Here is a tiny trained network, its code and every weight. The questions are about switching its units off for an input and a class, where a switched-off unit gives its printed mean instead of its output.

import numpy as np


def w(rows, s, z=0):
    codes = np.array(rows[::2]) - 128.0
    scale = np.full(codes.shape[1], s)
    scale[-1] = z or s
    return codes * scale


def f(y):
    return y / 2 * (1 + np.tanh(0.7978845608 * (y + 0.044715 * y**3)))


def log_softmax(a):
    a = a - a.max(-1, keepdims=True)
    return a - np.log(np.exp(a).sum(-1, keepdims=True))


def net(x, mask):
    res = np.array(x, float).reshape(1, 5) / 4 @ E
    y = f(res @ A[0][:, :-1].T + A[0][:, -1])
    res = res + np.where(mask, y, B[0][:, -1]) @ B[0][:, :-1]
    return log_softmax(res[-1] @ U[:, :-1].T + U[:, -1])


A, B = {}, {}
E = w([
[136,239,152,181,147,64,152,226],'x0',
[78,86,81,204,140,60,109,102],'x1',
[161,121,74,8,52,61,155,169],'x2',
[203,54,67,95,247,107,115,121],'x3',
[96,176,121,110,146,111,121,107],'x4',
],0.011)
A[0] = w([
[60,140,143,148,46,169,132,131,105],'n0',
[133,163,107,149,142,136,141,154,130],'n1',
[139,124,78,61,69,78,153,124,91],'n2',
[174,115,70,105,249,132,136,147,74],'n3',
[91,74,92,89,126,206,123,54,179],'n4',
[154,172,138,171,188,83,142,243,80],'n5',
[100,134,183,192,196,219,87,101,3],'n6',
],0.015,0.0029)
B[0] = w([
[160,171,166,251,140,126,189,108,212],'n0',
[202,111,119,78,124,146,157,104,163],'n1',
[79,91,66,103,170,143,108,188,216],'n2',
[123,212,170,240,78,130,211,154,231],'n3',
[182,135,188,101,139,94,73,63,229],'n4',
[121,72,153,99,136,129,50,29,248],'n5',
[87,87,45,32,110,146,126,208,239],'n6',
],0.012,0.018)
U = w([
[206,96,195,72,154,126,65,18,6],'0',
[152,179,175,181,95,154,255,148,187],'1',
[112,98,52,47,135,146,150,218,188],'2',
],0.0099,0.0013)

Each question gives the input, the list of numbers given to net, and the class t.
The units are the neurons (one row each of A and B). Each row of codes is followed by its name. A weight is (code - 128) times the scale printed after its matrix; where a second scale follows, it is the last column's (A, B and U).
mask holds one flag per neuron, in row order. A switched-off neuron (its flag False) gives its mean, the last column of its row in B, instead of its output. The means were averaged over made-up inputs and are rounded, as every weight is.
A unit's drop is (log p(t) with every unit on - log p(t) with that unit switched off) / (log p(t) with every unit on - log p(t) with every unit switched off).
The circuit of an input: a set's keep is (log p(t) with only the set's units on - log p(t) with every unit switched off) / (log p(t) with every unit on - log p(t) with every unit switched off). Starting from all 7 units, units are removed one at a time, each time the one whose removal leaves the highest keep (on an exact tie, the one counted first), for as long as the keep stays at least 0.8.
units of the circuit, in order: the units of the circuit, biggest drop first
most important unit: the unit with the biggest drop
k most important neurons: the k neurons with the biggest drops, biggest first
drop when u is switched off: that unit's drop, to one decimal
input [-1,-7,3,1,-4], class 2: most important unit	n5
input [6,-8,8,-7,4], class 2: 4 most important neurons	[n2, n3, n4, n5]
input [6,-1,7,-6,7], class 2: 2 most important neurons	[n2, n4]
input [-5,-7,-6,2,-7], class 2: 2 most important neurons	[n6, n5]
input [6,5,4,-5,8], class 0: 3 most important neurons	[n5, n3, n6]
input [4,5,3,6,-4], class 1: 2 most important neurons	[n3, n4]
input [-5,7,3,-6,7], class 1: 3 most important neurons	[n5, n0, n1]
input [-1,-2,0,2,-1], class 1: 2 most important neurons	[n5, n6]
input [-5,3,-4,6,-4], class 1: 2 most important neurons	[n3, n5]
input [-4,4,6,6,-5], class 1: 3 most important neurons	[n3, n6, n5]
input [8,-7,-5,-8,-2], class 0: 3 most important neurons	[n5, n3, n1]
input [3,3,-4,1,-2], class 2: units of the circuit, in order	[n4, n0]
input [4,-4,-3,-1,1], class 0: 2 most important neurons	[n5, n2]
input [-1,-5,-2,-2,7], class 1: most important unit	n5
input [5,-8,-4,0,7], class 0: 2 most important neurons	[n5, n2]
input [6,6,-5,8,5], class 1: 2 most important neurons	[n3, n4]
input [4,-5,1,2,-5], class 0: 2 most important neurons	[n5, n6]
input [-1,5,0,7,4], class 1: drop when n3 is switched off	0.3
input [0,-3,-4,-2,-7], class 2: drop when n6 is switched off	0.5
input [1,5,-4,8,8], class 1: most important unit	n3
input [1,-6,-5,7,-7], class 1: drop when n3 is switched off	2.3
input [-1,5,-4,-3,2], class 2: drop when n3 is switched off	1.2
